Below is a small trained network, with its code and all its weights. Each question gives an input and a target symbol and asks what happens when units are switched off, that is, made to give their printed mean instead of their output.

import numpy as np


def w(rows, s, z=0):
    codes = np.array(rows[::2]) - 128.0
    scale = np.full(codes.shape[1], s)
    scale[-1] = z or s
    return codes * scale


def norm(h):
    return h / np.sqrt((h * h).mean(-1, keepdims=True) + 1e-5)


def f(y):
    return y / 2 * (1 + np.tanh(0.7978845608 * (y + 0.044715 * y**3)))


def softmax(a):
    e = np.exp(a - a.max(-1, keepdims=True))
    return e / e.sum(-1, keepdims=True)


def log_softmax(a):
    a = a - a.max(-1, keepdims=True)
    return a - np.log(np.exp(a).sum(-1, keepdims=True))


def net(x, mask):
    ids = ['αβγδεζηλμξπστφω'.index(c) for c in x.split()]
    T = len(ids)
    res = E[ids] + P[:T]
    r = norm(res)
    for j in range(2):
        rows = slice(3 * j, 3 * j + 3)
        q, k, v = (r @ M[0][rows].T for M in (Q, K, V))
        z = softmax(np.where(np.tri(T) > 0, q @ k.T / 3**0.5, -1e9)) @ v
        o = O[0][rows]
        res = res + np.where(mask[j], z, o[:, -1]) @ o[:, :-1]
    y = f(norm(res) @ A[0][:, :-1].T + A[0][:, -1])
    res = res + np.where(mask[2:6], y, B[0][:, -1]) @ B[0][:, :-1]
    return log_softmax(norm(res)[-1] @ U[:, :-1].T + U[:, -1])


Q, K, V, O, A, B = {}, {}, {}, {}, {}, {}
E = w([
[166,122,109,162,166,111],'α',
[126,104,124,154,157,67],'β',
[188,156,110,132,140,152],'γ',
[119,93,130,122,117,55],'δ',
[167,143,131,180,176,95],'ε',
[151,128,75,139,147,120],'ζ',
[124,102,125,149,75,106],'η',
[165,112,152,28,205,145],'λ',
[122,117,85,107,83,97],'μ',
[122,124,198,147,100,224],'ξ',
[173,3,182,94,97,152],'π',
[144,120,89,131,105,134],'σ',
[214,140,111,139,93,185],'τ',
[151,142,114,127,76,139],'φ',
[69,184,175,41,190,136],'ω',
],0.028)
P = w([
[64,82,47,193,102,217],'0',
[121,73,69,181,101,190],'1',
[147,98,80,174,87,165],'2',
[172,122,94,154,78,148],'3',
[209,133,125,120,63,116],'4',
[181,158,108,143,61,129],'5',
[254,173,134,80,61,93],'6',
],0.0092)
Q[0] = w([
[113,141,164,59,2,219],'h0',
[50,63,139,132,10,54],'h0',
[105,149,12,186,76,191],'h0',
[140,61,60,173,63,45],'h1',
[108,16,227,106,166,146],'h1',
[63,110,165,205,52,198],'h1',
],0.04)
K[0] = w([
[155,135,158,74,4,202],'h0',
[46,68,156,122,37,73],'h0',
[125,121,40,176,69,202],'h0',
[231,70,108,123,84,22],'h1',
[72,15,202,97,175,153],'h1',
[106,98,157,208,20,180],'h1',
],0.04)
V[0] = w([
[246,177,252,89,127,66],'h0',
[86,102,56,91,168,133],'h0',
[60,92,111,179,123,146],'h0',
[34,117,155,154,147,160],'h1',
[111,122,242,140,142,139],'h1',
[2,52,37,150,170,189],'h1',
],0.026)
O[0] = w([
[65,101,85,60,24,191,96],'h0',
[125,89,130,89,193,83,115],'h0',
[170,155,104,178,176,114,126],'h0',
[103,121,151,52,72,143,6],'h1',
[172,157,188,91,122,109,21],'h1',
[73,112,95,66,3,194,83],'h1',
],0.021,0.015)
A[0] = w([
[85,155,3,152,101,159,188],'n0',
[159,94,94,147,117,172,86],'n1',
[45,240,125,91,125,39,163],'n2',
[119,121,161,105,191,110,5],'n3',
],0.041,0.0031)
B[0] = w([
[63,130,139,251,104,222,255],'n0',
[138,111,111,137,33,32,197],'n1',
[45,149,184,249,126,41,138],'n2',
[208,160,104,18,190,184,150],'n3',
],0.026,0.022)
U = w([
[106,139,125,247,131,172,173],'α',
[179,165,121,103,202,101,234],'β',
[146,56,121,51,174,192,253],'γ',
[123,144,139,124,123,140,56],'δ',
[124,118,157,128,118,137,59],'ε',
[134,130,144,128,122,136,51],'ζ',
[142,147,146,125,115,144,62],'η',
[126,174,112,118,111,122,66],'λ',
[224,49,148,144,52,33,111],'μ',
[32,171,229,115,154,54,130],'ξ',
[145,126,171,135,111,153,44],'π',
[151,147,145,128,113,140,47],'σ',
[127,158,138,120,112,136,75],'τ',
[224,196,255,139,93,222,93],'φ',
[146,157,116,126,101,126,71],'ω',
],0.0082,0.0054)

Each question gives the input, a string of symbols that net reads in full, and the target symbol t.
The units are the heads (3 rows each of Q, K, V and O) and the neurons (one row each of A and B). Each row of codes is followed by its name. A weight is (code - 128) times the scale printed after its matrix; where a second scale follows, it is the last column's (O, A, B and U).
mask holds one flag per unit, heads first, then neurons. A switched-off unit (its flag False) gives its mean, the last column of its rows in O or B, instead of its output. The means were averaged over made-up inputs and are rounded, as every weight is.
A unit's drop is (log p(t) with every unit on - log p(t) with that unit switched off) / (log p(t) with every unit on - log p(t) with every unit switched off).
The circuit of an input: a set's keep is (log p(t) with only the set's units on - log p(t) with every unit switched off) / (log p(t) with every unit on - log p(t) with every unit switched off). Starting from all 6 units, units are removed one at a time, each time the one whose removal leaves the highest keep (on an exact tie, the one counted first), for as long as the keep stays at least 0.8.
units of the circuit, in order: the units of the circuit, biggest drop first
most important unit: the unit with the biggest drop
heads that matter: for each layer, one digit per head in row order, 1 if its drop is at least 0.15 and else 0, layers parted by /
drop of u: that unit's drop, to one decimal
input ω ω ζ α γ ζ, target β: units of the circuit, in order -> [h0; n3]
input β τ δ τ, target β: units of the circuit, in order -> [h1; n0]
input ζ γ λ, target γ: most important unit -> h1
input μ σ τ σ η ξ ξ, target φ: heads that matter -> 01
input δ σ α τ α ξ σ, target β: heads that matter -> 00
input ω α ζ δ ξ, target φ: heads that matter -> 11
input λ β δ γ β φ δ, target β: heads that matter -> 00
input β ζ τ ζ, target β: heads that matter -> 10
input α γ μ τ γ, target β: units of the circuit, in order -> [h1; n0]
input α π α, target β: heads that matter -> 10
input β δ τ β, target β: units of the circuit, in order -> [h0; n3]
input γ μ τ γ η σ σ, target β: heads that matter -> 01
input λ δ φ τ α β φ, target β: units of the circuit, in order -> [h1; n0]
input τ μ δ ω, target ξ: heads that matter -> 01
input ω ω ξ π, target μ: units of the circuit, in order -> [n0]
input δ ζ β φ π φ β, target β: heads that matter -> 00
input ξ β ε π ξ ζ ε, target β: heads that matter -> 01
input δ μ η τ ζ μ η, target β: heads that matter -> 00
input τ η ω, target ξ: heads that matter -> 01
input η τ δ δ, target β: most important unit -> n0
input γ δ ε μ σ α α, target β: drop of n0 -> 0.3
input β β ω β ω η η, target β: drop of h0 -> -0.1
input ω φ η ζ τ π, target μ: drop of h1 -> 1.0
